Below is a small trained network, with its code and all its weights. Each question gives an input and a class and asks what happens when units are switched off, that is, made to give their printed mean instead of their output.

import numpy as np


def w(rows, s, z=0):
    codes = np.array(rows[::2]) - 128.0
    scale = np.full(codes.shape[1], s)
    scale[-1] = z or s
    return codes * scale


def norm(h):
    return h / np.sqrt((h * h).mean(-1, keepdims=True) + 1e-5)


def f(y):
    return np.maximum(y, 0)


def log_softmax(a):
    a = a - a.max(-1, keepdims=True)
    return a - np.log(np.exp(a).sum(-1, keepdims=True))


def net(x, mask):
    res = np.array(x, float).reshape(1, 8) / 4 @ E
    u = 0
    for l in range(3):
        y = f(norm(res) @ A[l][:, :-1].T + A[l][:, -1])
        res = res + np.where(mask[u : u + 5], y, B[l][:, -1]) @ B[l][:, :-1]
        u += 5
    return log_softmax(norm(res)[-1] @ U[:, :-1].T + U[:, -1])


A, B = {}, {}
E = w([
[125,66,172,180,126,194,168,94,48],'x0',
[104,173,180,139,107,80,90,103,47],'x1',
[73,114,210,85,160,207,75,197,139],'x2',
[93,95,2,245,106,157,55,95,128],'x3',
[195,16,148,96,55,151,113,76,104],'x4',
[117,203,119,139,73,170,110,63,126],'x5',
[73,198,112,86,155,146,163,74,97],'x6',
[80,74,132,164,32,109,165,126,110],'x7',
],0.0077)
A[0] = w([
[154,56,98,54,73,126,149,31,170,2],'L0N0',
[90,239,190,94,218,151,181,103,99,9],'L0N1',
[141,138,201,46,170,105,157,254,189,44],'L0N2',
[88,242,139,43,103,97,120,95,160,23],'L0N3',
[35,110,149,109,187,145,128,174,106,74],'L0N4',
],0.0078,0.0037)
B[0] = w([
[141,126,135,71,45,197,130,142,60,188],'L0N0',
[175,100,112,125,128,223,132,217,68,218],'L0N1',
[186,111,113,93,2,69,174,38,177,254],'L0N2',
[42,158,148,195,183,176,106,171,133,207],'L0N3',
[145,110,77,132,105,182,139,228,167,181],'L0N4',
],0.0085,0.006)
A[1] = w([
[163,102,193,19,158,105,132,133,174,2],'L1N0',
[147,108,199,77,200,80,145,222,166,73],'L1N1',
[123,1,177,152,137,86,129,90,65,82],'L1N2',
[162,71,39,145,78,170,159,123,206,118],'L1N3',
[123,250,188,65,166,109,150,71,84,75],'L1N4',
],0.0076,0.0058)
B[1] = w([
[173,134,164,134,73,102,97,38,41,165],'L1N0',
[196,108,160,32,73,116,143,56,32,166],'L1N1',
[85,254,106,157,151,144,135,179,163,177],'L1N2',
[126,150,172,62,210,120,143,178,60,254],'L1N3',
[104,49,175,109,192,203,133,227,70,163],'L1N4',
],0.0083,0.0065)
A[2] = w([
[146,66,41,123,222,89,160,112,116,32],'L2N0',
[121,1,135,196,142,193,105,161,184,2],'L2N1',
[71,140,112,185,103,106,212,124,72,87],'L2N2',
[131,201,90,92,192,83,91,99,243,83],'L2N3',
[194,170,78,83,185,118,114,119,144,119],'L2N4',
],0.0085,0.0033)
B[2] = w([
[81,253,80,191,160,120,74,87,206,212],'L2N0',
[61,117,231,100,238,209,134,225,152,216],'L2N1',
[174,175,140,143,140,31,138,56,169,249],'L2N2',
[29,147,111,239,24,78,151,30,158,215],'L2N3',
[111,206,65,140,185,106,33,156,137,254],'L2N4',
],0.0068,0.0029)
U = w([
[45,218,74,245,123,14,74,38,201,2],'0',
[76,132,139,117,195,241,103,253,109,212],'1',
[235,24,174,70,2,99,167,32,67,149],'2',
],0.0086,0.0027)

Each question gives the input, the list of numbers given to net, and the class t.
The units are the neurons (one row each of A and B). Each row of codes is followed by its name. A weight is (code - 128) times the scale printed after its matrix; where a second scale follows, it is the last column's (A, B and U).
mask holds one flag per neuron, layer by layer. A switched-off neuron (its flag False) gives its mean, the last column of its row in B, instead of its output. The means were averaged over made-up inputs and are rounded, as every weight is.
A unit's drop is (log p(t) with every unit on - log p(t) with that unit switched off) / (log p(t) with every unit on - log p(t) with every unit switched off).
The circuit of an input: a set's keep is (log p(t) with only the set's units on - log p(t) with every unit switched off) / (log p(t) with every unit on - log p(t) with every unit switched off). Starting from the 12 units with the biggest drops (on a tie, the unit counted first), units are removed one at a time, each time the one whose removal leaves the highest keep (on an exact tie, the one counted first), for as long as the keep stays at least 0.8.
circuit, biggest first: the units of the circuit, biggest drop first
top k neurons: the k neurons with the biggest drops, biggest first
top k neurons in layer l: the k neurons of layer l with the biggest drops, biggest first
drop when u is switched off: that unit's drop, to one decimal
input [-7,6,-7,-7,-3,2,6,-5], class 1: circuit, biggest first -> (L1N4)
input [8,1,-3,6,-1,2,-1,4], class 0: circuit, biggest first -> (L2N2; L1N2)
input [-3,7,-8,7,7,-8,-2,0], class 0: circuit, biggest first -> (L1N2; L2N0)
input [4,0,8,-2,7,7,-1,4], class 1: top 2 neurons -> (L0N2; L1N1)
input [8,0,-6,8,2,-8,-6,7], class 0: top 2 neurons -> (L2N2; L0N1)
input [-7,8,3,4,-7,8,0,1], class 1: top 4 neurons -> (L0N2; L1N4; L0N1; L2N0)
input [0,4,1,5,-5,8,3,-2], class 1: top 2 neurons -> (L0N2; L0N1)
input [-7,-4,-3,-4,-6,-2,-1,-5], class 0: top 2 neurons -> (L2N3; L2N4)
input [-7,-6,-6,4,7,4,-3,-6], class 1: top 3 neurons -> (L0N0; L1N3; L0N2)
input [-3,-1,-6,-6,-7,7,3,6], class 1: top 3 neurons -> (L1N4; L0N1; L0N2)
input [-1,6,-4,3,1,4,-6,6], class 0: top 2 neurons -> (L0N2; L1N2)
input [5,-5,-8,-4,0,-7,-2,-5], class 0: top 2 neurons -> (L2N0; L2N4)
input [0,5,7,3,7,-8,2,-6], class 2: top 2 neurons in layer 1 -> (L1N1; L1N0)
input [-8,-7,-4,5,7,7,-2,-2], class 1: top neuron -> (L0N0)
input [-6,3,-2,-4,-4,-3,-3,-8], class 2: top 2 neurons -> (L0N2; L1N1)
input [-8,-1,-6,-8,6,0,8,-3], class 1: top 2 neurons -> (L0N3; L1N4)
input [-1,-5,4,3,6,4,-3,3], class 1: top 2 neurons -> (L0N2; L2N1)
input [-6,6,-4,-7,-8,-6,-2,6], class 2: top 2 neurons -> (L1N1; L0N2)
input [-8,0,7,1,-8,8,-4,4], class 0: top 2 neurons in layer 1 -> (L1N3; L1N4)
input [-6,6,6,-2,6,7,4,7], class 1: circuit, biggest first -> (L0N3)
input [6,6,4,4,6,7,8,4], class 0: top 2 neurons in layer 0 -> (L0N2; L0N1)
input [-6,-8,-1,-2,-5,3,2,-2], class 0: drop when L2N3 is switched off -> 0.9
input [4,8,-3,1,-3,-8,5,5], class 0: drop when L2N2 is switched off -> 0.4
input [5,-3,-2,-5,-3,4,-5,-4], class 2: drop when L0N2 is switched off -> 0.2
input [-7,5,4,-5,-2,1,-5,-2], class 2: drop when L0N4 is switched off -> 0.0
